Below is a small trained network, with its code and all its weights. Each question gives an input and a class and asks what happens when units are switched off, that is, made to give their printed mean instead of their output.

import numpy as np


def w(rows, s, z=0):
    codes = np.array(rows[::2]) - 128.0
    scale = np.full(codes.shape[1], s)
    scale[-1] = z or s
    return codes * scale


def f(y):
    return np.maximum(y, 0)


def log_softmax(a):
    a = a - a.max(-1, keepdims=True)
    return a - np.log(np.exp(a).sum(-1, keepdims=True))


def net(x, mask):
    res = np.array(x, float).reshape(1, 6) / 4 @ E
    y = f(res @ A[0][:, :-1].T + A[0][:, -1])
    res = res + np.where(mask, y, B[0][:, -1]) @ B[0][:, :-1]
    return log_softmax(res[-1] @ U[:, :-1].T + U[:, -1])


A, B = {}, {}
E = w([
[97,108,172,30,78,49,59,199,141,86,83],'x0',
[133,126,129,132,138,123,127,136,127,129,129],'x1',
[81,255,172,207,93,179,94,214,145,83,152],'x2',
[208,129,26,82,145,232,53,184,162,159,98],'x3',
[24,72,85,156,102,157,186,220,49,177,70],'x4',
[247,80,122,200,23,102,149,166,133,112,123],'x5',
],0.0084)
A[0] = w([
[150,144,62,118,127,174,125,135,126,145,146,62],'n1',
[95,219,176,200,117,155,96,188,118,81,153,67],'n2',
[69,96,94,124,94,159,195,213,58,166,87,49],'n3',
[168,129,75,110,147,206,58,151,136,171,116,34],'n4',
[181,137,54,103,150,219,64,181,185,158,110,40],'n5',
[131,172,168,155,129,153,128,162,145,140,103,1],'n6',
[152,154,77,229,167,206,204,37,137,189,191,60],'n7',
[146,38,76,63,146,95,119,53,121,165,110,86],'n8',
[244,192,185,81,164,103,77,31,235,55,218,21],'n9',
[88,150,154,86,161,135,84,140,116,155,134,88],'n10',
[192,109,118,193,81,110,172,162,175,127,71,57],'n11',
[46,55,99,171,124,164,192,230,58,180,32,37],'n12',
[49,178,147,61,231,166,106,95,128,156,134,81],'n13',
[131,152,143,154,120,180,76,171,136,139,111,105],'n14',
[94,254,137,212,123,148,73,198,147,92,143,63],'n15',
[125,136,131,58,87,79,56,190,144,111,90,48],'n16',
[144,123,156,97,112,103,84,117,215,98,146,72],'n17',
[178,106,110,165,78,95,160,155,153,123,147,26],'n18',
[52,130,241,190,115,29,234,70,76,93,193,29],'n19',
[209,85,142,169,53,137,150,145,130,116,134,39],'n20',
[133,128,94,196,165,161,175,82,98,134,202,39],'n21',
[90,95,164,31,80,35,64,187,163,48,63,70],'n22',
[167,72,118,93,158,106,123,90,101,187,93,60],'n23',
[155,161,145,139,138,136,101,70,180,118,148,11],'n24',
[157,153,93,214,180,178,190,89,124,151,159,63],'n25',
[170,126,53,78,131,220,86,179,156,159,91,74],'n26',
[123,222,129,152,112,166,146,182,149,87,154,45],'n27',
[179,18,84,70,189,73,187,34,122,163,79,44],'n28',
[89,141,144,90,176,147,120,108,171,159,113,56],'n29',
[40,182,112,61,233,160,142,80,154,137,151,73],'n30',
[234,77,143,201,56,112,149,157,168,110,146,82],'n31',
],0.0083,0.0057)
B[0] = w([
[147,127,140,148,162,95,140,132,146,110,110,160],'n1',
[107,77,121,72,93,153,180,131,176,122,168,206],'n2',
[135,210,59,141,186,118,150,107,83,169,192,214],'n3',
[125,130,146,142,160,79,138,69,167,83,93,188],'n4',
[115,122,152,146,167,41,150,52,169,91,87,210],'n5',
[121,107,122,96,102,141,138,108,124,141,137,142],'n6',
[183,144,223,75,138,165,79,197,120,229,69,238],'n7',
[95,102,143,77,79,182,181,152,181,125,192,213],'n8',
[83,251,55,129,197,123,163,95,37,153,211,251],'n9',
[140,81,126,168,106,118,99,123,107,140,112,161],'n10',
[105,84,121,161,88,118,85,121,82,109,129,176],'n11',
[126,254,74,100,173,134,128,84,62,130,196,244],'n12',
[136,55,82,201,49,101,63,161,70,68,122,207],'n13',
[112,107,139,111,130,135,144,120,174,110,154,170],'n14',
[92,66,147,70,53,175,181,141,197,145,186,217],'n15',
[174,133,182,104,164,144,122,155,107,187,73,186],'n16',
[145,183,107,126,152,133,137,141,89,157,137,167],'n17',
[113,102,94,155,100,112,104,143,94,93,108,158],'n18',
[166,101,139,174,217,52,148,34,226,55,61,240],'n19',
[125,86,82,174,91,101,77,148,99,91,127,177],'n20',
[149,146,174,97,149,137,115,171,133,169,81,186],'n21',
[192,150,207,111,161,203,100,186,136,216,49,219],'n22',
[94,111,165,121,96,142,160,154,162,109,162,180],'n23',
[134,174,111,132,154,140,147,133,109,147,137,160],'n24',
[156,139,178,77,136,158,100,179,119,186,76,201],'n25',
[135,107,158,184,175,68,164,45,181,76,93,214],'n26',
[109,84,149,78,90,159,156,152,158,124,173,179],'n27',
[80,94,138,60,50,172,174,155,202,112,170,235],'n28',
[147,110,94,140,105,122,104,138,92,117,123,158],'n29',
[136,65,85,209,64,102,80,168,68,90,110,210],'n30',
[89,78,78,184,98,131,61,147,69,83,118,204],'n31',
],0.0084,0.013)
U = w([
[84,87,141,64,33,185,204,144,211,130,238,75],'0',
[117,254,73,126,180,138,145,95,41,157,230,255],'1',
[141,114,153,163,189,70,154,38,213,79,56,91],'2',
[182,146,198,95,138,185,75,201,111,221,36,106],'3',
[116,58,77,207,22,129,30,163,40,83,136,123],'4',
],0.0078,0.0025)

Each question gives the input, the list of numbers given to net, and the class t.
The units are the neurons (one row each of A and B). Each row of codes is followed by its name. A weight is (code - 128) times the scale printed after its matrix; where a second scale follows, it is the last column's (A, B and U).
mask holds one flag per neuron, in row order. A switched-off neuron (its flag False) gives its mean, the last column of its row in B, instead of its output. The means were averaged over made-up inputs and are rounded, as every weight is.
A unit's drop is (log p(t) with every unit on - log p(t) with that unit switched off) / (log p(t) with every unit on - log p(t) with every unit switched off).
The circuit of an input: a set's keep is (log p(t) with only the set's units on - log p(t) with every unit switched off) / (log p(t) with every unit on - log p(t) with every unit switched off). Starting from the 12 units with the biggest drops (on a tie, the unit counted first), units are removed one at a time, each time the one whose removal leaves the highest keep (on an exact tie, the one counted first), for as long as the keep stays at least 0.8.
circuit, biggest first: the units of the circuit, biggest drop first
most important unit: the unit with the biggest drop
k most important neurons: the k neurons with the biggest drops, biggest first
drop of u: that unit's drop, to one decimal
input [-3,-1,-2,-7,-4,8], class 4: most important unit => n31
input [2,0,6,-2,0,-6], class 0: 3 most important neurons => [n15 n2 n31]
input [1,-3,-2,8,-7,-7], class 2: 4 most important neurons => [n5 n26 n12 n4]
input [7,8,-8,5,0,3], class 0: 3 most important neurons => [n28 n8 n7]
input [8,-2,-4,1,-6,8], class 3: 3 most important neurons => [n22 n16 n13]
input [-8,-1,2,4,-6,-6], class 3: 3 most important neurons => [n7 n25 n12]
input [-4,-6,-5,4,-1,-6], class 4: 3 most important neurons => [n30 n13 n15]
input [3,-7,-6,-4,3,-7], class 4: 3 most important neurons => [n13 n30 n15]
input [-7,2,-5,2,-1,-7], class 3: 3 most important neurons => [n7 n25 n21]
input [-7,4,8,-5,1,8], class 0: 3 most important neurons => [n15 n2 n27]
input [3,-4,4,-5,-5,5], class 1: 3 most important neurons => [n9 n26 n13]
input [-6,4,0,-6,-3,-2], class 2: 3 most important neurons => [n19 n22 n16]
input [4,-1,4,-6,6,-8], class 4: 3 most important neurons => [n13 n30 n9]
input [5,-1,2,4,6,3], class 1: circuit, biggest first => [n12]
input [8,8,8,5,-2,4], class 0: 3 most important neurons => [n15 n2 n7]
input [4,2,-3,7,3,-7], class 2: 2 most important neurons => [n26 n5]
input [6,-6,1,-6,-2,7], class 4: drop of n25 => 0.4
input [-8,-2,-3,-5,2,-5], class 3: drop of n19 => 0.0
input [-8,-2,6,-1,-6,-6], class 3: drop of n7 => 0.8
input [-5,7,6,1,-4,-1], class 0: circuit, biggest first => [n15]
input [4,3,4,4,-7,4], class 1: drop of n9 => 1.4
